Below is a small trained network, with its code and all its weights. Each question gives an input and a class and asks what happens when units are switched off, that is, made to give their printed mean instead of their output.

import numpy as np


def w(rows, s, z=0):
    codes = np.array(rows[::2]) - 128.0
    scale = np.full(codes.shape[1], s)
    scale[-1] = z or s
    return codes * scale


def f(y):
    return np.maximum(y, 0)


def log_softmax(a):
    a = a - a.max(-1, keepdims=True)
    return a - np.log(np.exp(a).sum(-1, keepdims=True))


def net(x, mask):
    res = np.array(x, float).reshape(1, 7) / 4 @ E
    y = f(res @ A[0][:, :-1].T + A[0][:, -1])
    res = res + np.where(mask, y, B[0][:, -1]) @ B[0][:, :-1]
    return log_softmax(res[-1] @ U[:, :-1].T + U[:, -1])


A, B = {}, {}
E = w([
[163,147,220],'x0',
[126,130,128],'x1',
[128,128,127],'x2',
[4,90,205],'x3',
[75,254,141],'x4',
[128,130,130],'x5',
[128,127,130],'x6',
],0.0092)
A[0] = w([
[160,120,207,59],'N1',
[169,45,166,31],'N2',
[74,183,132,109],'N3',
[122,164,132,66],'N4',
[161,161,201,85],'N5',
[32,98,197,46],'N6',
[134,154,74,194],'N7',
[94,70,169,70],'N8',
[200,164,115,40],'N9',
[91,154,71,133],'N10',
[93,134,73,82],'N11',
[165,168,106,212],'N12',
[174,152,192,254],'N13',
[134,167,153,229],'N14',
[142,202,149,128],'N15',
[146,135,163,78],'N16',
[97,253,114,96],'N17',
[223,154,80,103],'N18',
[81,99,132,89],'N19',
[116,166,126,45],'N20',
],0.015,0.0091)
B[0] = w([
[99,146,23,162],'N1',
[198,111,50,182],'N2',
[255,117,148,194],'N3',
[205,141,59,141],'N4',
[36,128,1,171],'N5',
[132,212,152,218],'N6',
[117,75,191,226],'N7',
[200,215,151,176],'N8',
[132,239,119,185],'N9',
[45,63,79,191],'N10',
[33,164,66,160],'N11',
[83,161,234,242],'N12',
[37,62,124,255],'N13',
[118,63,138,227],'N14',
[157,91,99,198],'N15',
[90,155,76,139],'N16',
[218,83,100,244],'N17',
[111,205,152,252],'N18',
[171,178,163,164],'N19',
[171,148,98,139],'N20',
],0.0074,0.01)
U = w([
[103,122,128,254],'0',
[123,234,123,31],'1',
[201,111,52,51],'2',
[89,103,143,205],'3',
[29,145,7,27],'4',
[94,95,170,159],'5',
[91,97,157,156],'6',
],0.014,0.0086)

Each question gives the input, the list of numbers given to net, and the class t.
The units are the neurons (one row each of A and B). Each row of codes is followed by its name. A weight is (code - 128) times the scale printed after its matrix; where a second scale follows, it is the last column's (A, B and U).
mask holds one flag per neuron, in row order. A switched-off neuron (its flag False) gives its mean, the last column of its row in B, instead of its output. The means were averaged over made-up inputs and are rounded, as every weight is.
A unit's drop is (log p(t) with every unit on - log p(t) with that unit switched off) / (log p(t) with every unit on - log p(t) with every unit switched off).
The circuit of an input: a set's keep is (log p(t) with only the set's units on - log p(t) with every unit switched off) / (log p(t) with every unit on - log p(t) with every unit switched off). Starting from the 12 units with the biggest drops (on a tie, the unit counted first), units are removed one at a time, each time the one whose removal leaves the highest keep (on an exact tie, the one counted first), for as long as the keep stays at least 0.8.
units of the circuit, in order: the units of the circuit, biggest drop first
most important unit: the unit with the biggest drop
top k neurons: the k neurons with the biggest drops, biggest first
input [-2,-7,6,-2,8,-6,5], class 2: units of the circuit, in order -> N17
input [2,-4,-3,-7,-1,2,-2], class 1: top 2 neurons -> N18, N9
input [6,1,0,4,6,6,2], class 2: units of the circuit, in order -> N3, N17, N12
input [4,0,-2,2,5,3,-1], class 2: units of the circuit, in order -> N17, N3, N15
input [8,6,-3,-3,-3,8,-6], class 4: units of the circuit, in order -> N5, N1, N13
input [3,5,1,6,-6,-1,-1], class 1: top 2 neurons -> N8, N6
input [-7,4,-2,6,8,2,-2], class 2: units of the circuit, in order -> N3, N17
input [-7,-7,6,8,4,3,-7], class 1: units of the circuit, in order -> N6, N13
input [4,7,-2,-8,-8,3,-2], class 1: units of the circuit, in order -> N18, N9
input [2,2,-8,8,-3,7,3], class 1: units of the circuit, in order -> N6, N8
input [2,3,5,-5,-4,3,-5], class 1: top 3 neurons -> N18, N9, N10
input [-2,-6,4,7,-6,2,-5], class 1: units of the circuit, in order -> N8, N6, N13
input [-6,-2,2,-4,-7,-3,8], class 3: units of the circuit, in order -> N17, N7
input [8,7,-6,-3,0,-5,1], class 4: most important unit -> N5
input [-4,-2,4,8,1,-8,2], class 1: units of the circuit, in order -> N6, N8
input [8,-4,0,-6,-5,-8,-3], class 4: units of the circuit, in order -> N13, N5, N1, N3
input [-4,1,6,-4,0,-2,-6], class 3: top 2 neurons -> N7, N6
input [6,-5,3,-4,7,1,-7], class 2: top 2 neurons -> N17, N15
input [3,1,5,0,-7,6,-2], class 2: top 2 neurons -> N2, N12
input [4,-5,-3,-8,-6,5,0], class 1: most important unit -> N18
input [4,1,1,-4,3,6,4], class 5: top 2 neurons -> N12, N13
input [1,2,-6,-5,-1,-1,-3], class 6: top 2 neurons -> N6, N8
input [-3,-6,-2,3,8,0,-8], class 2: top 2 neurons -> N17, N3
